Here is a tiny trained network, its code and every weight. The questions are about switching its units off for an input and a class, where a switched-off unit gives its printed mean instead of its output.

import numpy as np


def w(rows, s, z=0):
    codes = np.array(rows[::2]) - 128.0
    scale = np.full(codes.shape[1], s)
    scale[-1] = z or s
    return codes * scale


def norm(h):
    return h / np.sqrt((h * h).mean(-1, keepdims=True) + 1e-5)


def f(y):
    return y / 2 * (1 + np.tanh(0.7978845608 * (y + 0.044715 * y**3)))


def log_softmax(a):
    a = a - a.max(-1, keepdims=True)
    return a - np.log(np.exp(a).sum(-1, keepdims=True))


def net(x, mask):
    res = np.array(x, float).reshape(1, 8) / 4 @ E
    u = 0
    for l in range(3):
        y = f(norm(res) @ A[l][:, :-1].T + A[l][:, -1])
        res = res + np.where(mask[u : u + 11], y, B[l][:, -1]) @ B[l][:, :-1]
        u += 11
    return log_softmax(norm(res)[-1] @ U[:, :-1].T + U[:, -1])


A, B = {}, {}
E = w([
[244,65,144,98,163,125],'x0',
[170,178,112,137,128,79],'x1',
[134,112,142,233,105,101],'x2',
[169,98,10,221,110,86],'x3',
[157,135,120,113,55,84],'x4',
[87,145,119,102,62,190],'x5',
[89,24,187,170,60,75],'x6',
[101,82,36,92,150,81],'x7',
],0.012)
A[0] = w([
[139,178,122,139,52,93,75],'L0N0',
[117,1,150,114,155,133,127],'L0N1',
[120,132,81,98,135,95,30],'L0N2',
[136,148,155,113,162,136,79],'L0N3',
[154,112,112,118,46,84,99],'L0N4',
[116,117,224,127,81,187,102],'L0N5',
[94,94,229,110,113,109,1],'L0N6',
[130,135,87,102,129,131,69],'L0N7',
[113,20,193,141,117,101,40],'L0N8',
[183,145,100,142,166,139,86],'L0N9',
[68,136,115,166,132,109,65],'L0N10',
],0.015,0.0081)
B[0] = w([
[74,5,132,107,140,131,184],'L0N0',
[112,50,115,94,109,79,254],'L0N1',
[121,123,169,105,120,153,130],'L0N2',
[175,119,111,138,36,115,140],'L0N3',
[116,55,114,66,100,133,204],'L0N4',
[72,143,208,97,108,173,242],'L0N5',
[165,152,228,120,128,157,188],'L0N6',
[149,118,141,99,124,174,130],'L0N7',
[96,22,76,115,108,228,238],'L0N8',
[201,96,128,167,164,165,179],'L0N9',
[84,167,149,179,142,168,154],'L0N10',
],0.011,0.0057)
A[1] = w([
[74,133,63,225,83,143,161],'L1N0',
[143,103,245,169,134,138,66],'L1N1',
[149,135,115,158,31,98,95],'L1N2',
[73,121,116,200,107,140,65],'L1N3',
[161,120,103,165,2,77,115],'L1N4',
[107,137,111,203,65,111,136],'L1N5',
[160,161,132,183,109,117,56],'L1N6',
[67,127,42,154,77,149,37],'L1N7',
[98,201,71,75,93,163,104],'L1N8',
[118,133,142,84,84,166,98],'L1N9',
[112,152,173,181,108,151,2],'L1N10',
],0.016,0.0058)
B[1] = w([
[166,126,165,178,192,66,254],'L1N0',
[156,167,121,123,8,134,216],'L1N1',
[163,67,135,74,102,120,160],'L1N2',
[85,104,88,181,163,132,185],'L1N3',
[214,68,131,33,105,85,205],'L1N4',
[114,75,131,157,145,99,195],'L1N5',
[121,124,173,97,183,110,137],'L1N6',
[194,178,163,141,135,103,206],'L1N7',
[161,73,191,51,190,178,199],'L1N8',
[90,129,146,143,176,159,193],'L1N9',
[74,132,91,132,95,70,147],'L1N10',
],0.014,0.0071)
A[2] = w([
[218,123,103,151,194,164,63],'L2N0',
[126,155,140,145,205,211,31],'L2N1',
[63,30,104,123,97,146,188],'L2N2',
[134,81,30,50,166,78,97],'L2N3',
[168,79,63,172,190,208,37],'L2N4',
[179,155,173,169,223,105,40],'L2N5',
[239,114,224,191,130,161,153],'L2N6',
[193,67,89,174,62,99,3],'L2N7',
[119,186,61,60,160,206,135],'L2N8',
[135,166,4,43,177,110,31],'L2N9',
[101,113,82,228,93,139,100],'L2N10',
],0.013,0.0044)
B[2] = w([
[60,187,29,98,69,75,213],'L2N0',
[86,100,86,38,117,111,174],'L2N1',
[149,113,178,107,254,109,254],'L2N2',
[95,55,171,157,78,95,222],'L2N3',
[185,164,59,144,38,71,178],'L2N4',
[50,171,116,77,204,103,211],'L2N5',
[114,144,98,66,159,67,247],'L2N6',
[150,116,125,81,114,67,191],'L2N7',
[60,42,106,118,103,194,188],'L2N8',
[42,152,119,147,49,220,167],'L2N9',
[185,122,196,167,196,96,148],'L2N10',
],0.011,0.0081)
U = w([
[104,108,146,142,122,146,33],'0',
[116,235,195,130,53,149,90],'1',
[156,40,135,120,141,50,195],'2',
[101,180,79,95,152,99,173],'3',
[105,132,168,252,169,113,101],'4',
[101,98,39,106,72,149,105],'5',
[173,157,153,144,90,131,2],'6',
[77,73,192,54,103,221,164],'7',
],0.023,0.0093)

Each question gives the input, the list of numbers given to net, and the class t.
The units are the neurons (one row each of A and B). Each row of codes is followed by its name. A weight is (code - 128) times the scale printed after its matrix; where a second scale follows, it is the last column's (A, B and U).
mask holds one flag per neuron, layer by layer. A switched-off neuron (its flag False) gives its mean, the last column of its row in B, instead of its output. The means were averaged over made-up inputs and are rounded, as every weight is.
A unit's drop is (log p(t) with every unit on - log p(t) with that unit switched off) / (log p(t) with every unit on - log p(t) with every unit switched off).
The circuit of an input: a set's keep is (log p(t) with only the set's units on - log p(t) with every unit switched off) / (log p(t) with every unit on - log p(t) with every unit switched off). Starting from the 12 units with the biggest drops (on a tie, the unit counted first), units are removed one at a time, each time the one whose removal leaves the highest keep (on an exact tie, the one counted first), for as long as the keep stays at least 0.8.
units of the circuit, in order: the units of the circuit, biggest drop first
most important unit: the unit with the biggest drop
top k neurons: the k neurons with the biggest drops, biggest first
top k neurons in layer l: the k neurons of layer l with the biggest drops, biggest first
drop when u is switched off: that unit's drop, to one decimal
input [-5,0,6,-6,3,8,-3,8], class 3: units of the circuit, in order => [L1N7; L2N3]
input [-8,0,3,-1,4,7,-6,2], class 3: top 2 neurons => [L1N0; L1N7]
input [5,-4,-7,-5,5,-8,-8,7], class 5: top 4 neurons => [L0N5; L2N0; L2N2; L0N9]
input [-3,-6,-3,7,2,6,-8,1], class 3: units of the circuit, in order => [L1N7]
input [-7,6,5,-4,1,-3,6,-7], class 1: top 2 neurons => [L1N1; L0N6]
input [-2,6,4,-6,-3,3,7,4], class 7: top 2 neurons => [L0N8; L0N6]
input [-2,-8,-1,0,0,-8,-4,3], class 5: top 3 neurons => [L2N9; L0N5; L2N4]
input [2,-3,6,-2,-8,-8,6,-6], class 7: units of the circuit, in order => [L0N8; L0N5]
input [6,1,-7,-7,5,-4,0,5], class 7: top 3 neurons => [L1N0; L2N9; L1N4]
input [-6,3,5,3,-8,-5,-6,-8], class 3: top 3 neurons => [L2N5; L1N6; L0N5]
input [-6,1,4,4,-1,5,0,0], class 4: top 2 neurons => [L0N10; L1N3]
input [5,2,-2,1,7,8,3,-3], class 7: top 2 neurons => [L0N5; L1N0]
input [-7,-6,-2,7,-8,0,-3,-1], class 3: top 3 neurons in layer 1 => [L1N8; L1N7; L1N9]
input [-4,-1,-5,1,1,3,-7,5], class 7: most important unit => L1N8
input [-2,-2,3,-4,-6,-7,-8,1], class 5: top 3 neurons => [L1N0; L2N8; L1N7]
input [0,-6,7,-1,0,-3,-1,-4], class 1: top 2 neurons in layer 1 => [L1N1; L1N8]
input [-5,8,-5,-5,-6,5,5,-2], class 1: top 2 neurons in layer 0 => [L0N8; L0N6]
input [8,-5,-6,8,2,-3,-3,-3], class 5: top 2 neurons => [L1N0; L2N0]
input [-1,6,-7,-4,5,-7,-8,3], class 7: drop when L2N8 is switched off => 0.2
input [1,1,1,6,-5,-4,-4,6], class 3: drop when L1N4 is switched off => 0.1
input [3,3,-1,1,5,2,-7,-8], class 3: most important unit => L0N8
input [4,-1,6,-7,-8,-6,-2,-8], class 1: drop when L1N1 is switched off => 0.2
input [3,1,-2,8,-1,2,-3,1], class 5: drop when L1N7 is switched off => 0.1
